Below are the code and all the weights of a small trained network. Each question names an input and a class and asks about switching units off, where a switched-off unit gives its printed mean instead of its output.

import numpy as np


def w(rows, s, z=0):
    codes = np.array(rows[::2]) - 128.0
    scale = np.full(codes.shape[1], s)
    scale[-1] = z or s
    return codes * scale


def f(y):
    return y / 2 * (1 + np.tanh(0.7978845608 * (y + 0.044715 * y**3)))


def log_softmax(a):
    a = a - a.max(-1, keepdims=True)
    return a - np.log(np.exp(a).sum(-1, keepdims=True))


def net(x, mask):
    res = np.array(x, float).reshape(1, 4) / 4 @ E
    y = f(res @ A[0][:, :-1].T + A[0][:, -1])
    res = res + np.where(mask, y, B[0][:, -1]) @ B[0][:, :-1]
    return log_softmax(res[-1] @ U[:, :-1].T + U[:, -1])


A, B = {}, {}
E = w([
[61,98,132,164],'x0',
[126,168,214,139],'x1',
[62,113,152,14],'x2',
[160,9,202,88],'x3',
],0.013)
A[0] = w([
[124,174,188,142,167],'N0',
[154,121,170,89,239],'N1',
[116,144,255,139,166],'N2',
[123,149,112,69,71],'N3',
[115,145,65,117,40],'N4',
[158,163,97,187,159],'N5',
[106,121,140,115,254],'N6',
[135,94,142,91,109],'N7',
],0.015,0.0062)
B[0] = w([
[51,181,232,161,202],'N0',
[115,75,210,94,223],'N1',
[49,91,176,174,252],'N2',
[190,115,125,2,170],'N3',
[131,207,127,63,169],'N4',
[141,211,159,217,231],'N5',
[50,131,105,44,192],'N6',
[127,79,137,98,180],'N7',
],0.0092,0.012)
U = w([
[145,140,154,124,2],'0',
[63,177,22,73,96],'1',
[185,107,126,60,12],'2',
[105,246,72,191,216],'3',
[194,142,183,168,80],'4',
[15,2,217,158,236],'5',
[230,32,68,247,197],'6',
],0.011,0.0099)

Each question gives the input, the list of numbers given to net, and the class t.
The units are the neurons (one row each of A and B). Each row of codes is followed by its name. A weight is (code - 128) times the scale printed after its matrix; where a second scale follows, it is the last column's (A, B and U).
mask holds one flag per neuron, in row order. A switched-off neuron (its flag False) gives its mean, the last column of its row in B, instead of its output. The means were averaged over made-up inputs and are rounded, as every weight is.
A unit's drop is (log p(t) with every unit on - log p(t) with that unit switched off) / (log p(t) with every unit on - log p(t) with every unit switched off).
The circuit of an input: a set's keep is (log p(t) with only the set's units on - log p(t) with every unit switched off) / (log p(t) with every unit on - log p(t) with every unit switched off). Starting from all 8 units, units are removed one at a time, each time the one whose removal leaves the highest keep (on an exact tie, the one counted first), for as long as the keep stays at least 0.8.
units of the circuit, in order: the units of the circuit, biggest drop first
most important unit: the unit with the biggest drop
k most important neurons: the k neurons with the biggest drops, biggest first
drop when u is switched off: that unit's drop, to one decimal
input [-8,-7,4,-2], class 2: most important unit => N3
input [1,-4,2,-3], class 1: 2 most important neurons => (N5; N0)
input [3,-5,-6,8], class 6: units of the circuit, in order => (N2; N0)
input [3,-6,-2,0], class 6: 2 most important neurons => (N0; N6)
input [-3,-4,2,0], class 2: units of the circuit, in order => (N2; N0)
input [-4,-5,4,0], class 2: units of the circuit, in order => (N2; N3)
input [3,2,3,-5], class 3: 3 most important neurons => (N1; N2; N7)
input [4,-2,-8,-1], class 3: 3 most important neurons => (N5; N1; N7)
input [0,0,5,-6], class 1: 2 most important neurons => (N5; N3)
input [-6,-8,-5,0], class 3: 4 most important neurons => (N5; N4; N1; N7)
input [2,-2,-7,0], class 3: 3 most important neurons => (N5; N1; N7)
input [-6,2,5,-7], class 1: 2 most important neurons => (N3; N5)
input [1,-6,-4,1], class 6: 2 most important neurons => (N0; N6)
input [0,-2,-7,1], class 6: units of the circuit, in order => (N0)
input [-6,-1,1,1], class 2: 2 most important neurons => (N2; N0)
input [6,-6,-7,-2], class 3: drop when N5 is switched off => 0.3
input [7,-8,-7,7], class 6: drop when N2 is switched off => 0.1
input [7,-6,-6,0], class 6: drop when N5 is switched off => -0.2
